Each row is followed by its class.
[-21  -5   1  -2  -7  -3  -1  47  -7  -5  14  -9  -7 -26  -1  16  -1   4
  -3   1  -4 -11  -8 -16   4   0   1   5   3  -2  -5   3 -11   6  -1   0
 -11  -7  -7   4  -3   1  -3  -4   2  -4  -4  -2 -10   3] : K
[  6  -5  10   5  -9  -3   5 -52  -5  -6 -21 -16  -7 -13   0   6   0  -4
   9   1  -4  -5  10  17   6   0   0  -7   5   6   2   6 -10  -6   9 -14
  -7  -4  -8   5 -11  27   0 -11  -6  -4   3  -4   0  -1] : J
[ -1  -1 -22  -8  -7  -3   6  34 -14  -9   9  -7  -2   6  -5   4  -1   3
  -3   2  -7   3 -14  -4   5   1  -4  10  -1   1 -15   5 -15   1   4  -5
  -3  -3  -4   3   3  17  -3  -3   1  -4   2   4  -8  -5] : L
[-3 -4  9  1 -1 -2  3 10 -1 -1  1 -2 -2  7 -1  2  3  0 -2 -1 -3 -5 -4 -4
  0  2  2  1  1  2 -3  4 -7 -2  1 -3 -1 -4 -2  0  2  2  0  2  3 -1  2  0
 -1 -1] : L
[-10 -11  -3   1 -25   1  -3 -18  -2   4  -2   0   2 -25   0   9   3  -1
   0   0  -1  -4  -2  -3  -1   2   1  -5  -1  -2  21   1   0   2  -9   1
   0  -3  -3  -1   2 -14   5  -5   3   1 -16  -7  -2   5] : K
[ -5  -4  10   5  -8   0   2 -18  -7  -4 -15  -8  -8  11   2   6   3  -2
   3   0  -9  -7  17  -3   7  -1  -4  -7   3   1  -5   7 -18  -2   0  -5
  -9  -7 -12  -2  -3  12  -1  -5 -14  -1   4   1   1   1] : Y
[ -8  -1   3   1  -3  -6   2   1 -16   0   0  -5   1   6   6   2  -2  -6
  -1  -1  -1   7  -6 -10   4  -1   0  -1   0   1   1  -3 -12  -1   1 -10
  -2  -2 -10   4   0  -1  -2   5  -4  -4 -10   5   2  -3] : V
[ 1  1  0  0  8  1 -5 -2  3  3  2  2 -1  0 -2  2 -1 -2 -1  0  0  7  0  2
 -1 -3  1 -5 -2 -2  3  1  2 -3  0  0  2 -2  1  0  1  1 -1  0  6 -1  1  5
  0 -3] : L
[ -9  -3   9  -2  -6  -5   5  45 -18  -9   9 -10  -5   8  -2  10  -2   1
  -2   1  -9   1 -17 -15   4   2  -2  13   6   0 -19   1 -22   0   5  -4
  -7   0  -7   3   4  14  -4  -3  -2  -3  -6   6  -9  -7] : V
[ -5  -1  -1  -3   0  -2   1   2  -3  -6  -3  -1   4  12  -1  -1   0  -4
  -3  -4  -4   4   5  -7   0   0   0  -1   1  -1  -3  -2 -11   0   2  -5
   0   0  -3  -1   1  -6   0   4  -3  -2  -1   1   3  -1] : L
[ -6   3   5   3  -3  -6  -2   6  10  -2  -6  -2   0  -5   0   3   0  -2
  -1   3   0  -5 -36  -4   3  -7  -3   0   5  -2  -8   5   4  -1  -4  -8
   0   6  -5  -1   4   4  -1  -8  -5  -4 -10  -2  -6  -2] : Z
[ -6   0  -6   2   2   0  -1   1   6   1  -4  -3   3  -7  -1   3  -1   3
  -6  -1  -2 -21 -39  -4  -2   3  -1   0   3  -2   5   1   4   1  -5  -7
  -1  -1  -2  -1   9   3  -1 -13  12  -2   0  -3  -5  -2] : Z
[-6 -3  3  1 -2  0  4  8 -4  1 -5  1 -1  5  1  3  1 -1 -2  2 -3 -2 -7 -5
 -3 -4 -4 -2  1  5  1  2 -5 -1 -1  3 -9 -2 -4  2  1 -4 17  1  2 -2 -1  0
  1  0] : G

Each row is followed by its class.
[ 1 -3  1  1  7 -2 -1  1  4  3 -1  0 -3 -1  3  9  1 -2 -1  2 -2 -3  1  4
 -3  1  4 -7  0 -2  0  0  3 -3 -3 -6  0 -1 -2 -6  2  2  1 -5  1 -1 -9 -2
  2  1] : (21)
[ 1 -6 -1 -5  2 -5 -1  3  4 -1  1  0  2 -9 -4  0 -1  1  0  3 -3 -1  3 -5
  2  3 -5 -9  2  8 16 -1 11 -3 -2 -6 -3  0 -5  2  7 -4  3 -4 -1  6 -8  6
  3  0] : (22)
[ -3  -4  -2  -7  -2  -2  -1  -1   8  -4   1  -2  -3   3  -5   0  -1   2
   4   2   0   1   0  -9   0  -1  -3 -10   1   2   5  -3  10   1  -4  -2
  -2   3  -3  -2   4   0   4  -1   1   2  -9   4   2   2] : (17)
[  7  -2  -2  -3  -8  -3   1   1  -6  -3   1   0   5 -10  -8   6  -2  -3
   4   5   3   1  -3   1   2  11  -5  -1   5   3  17   0   7  -3  -1  -4
  -5   1 -11   8   0  -5   0   1   0   7  -5  -1   4   2] : (21)
[  2  -7  -4  -9  -6  -4  -1   0   6  -3   2  -1   2   1 -10  -2  -4   0
   6   5   2   3   0 -13   2   3  -6 -10   3   2  11  -1  12  -1  -7  -3
  -1   5  -8   5   6  -6   1   1   0   6  -6   6   2   1] : (21)
[  1  -6  -3  -3   7  -1   3   3  12   4   2   1   0   9  -4   4  -4  -5
   2   5   0  -2   7  -7   2  -5  -1  -3   2   2   6   0   7  10  -2  -4
  -1   0   0  -4   6 -12   0  -6  -4  -2  -5   5  -2  -3] : (17)
[-2  1  1 -3 -4  2 -4 -8  1 -2  0 -3 -2 -2 -3 -3  0  1  3 -2  3  2 -3 -2
  0  0  3 -3  1 -2 -6 -3  1  0  0  0  0  1 -2  0  0  5  1  3  1 -1 -1 -2
  2  1] : (20)
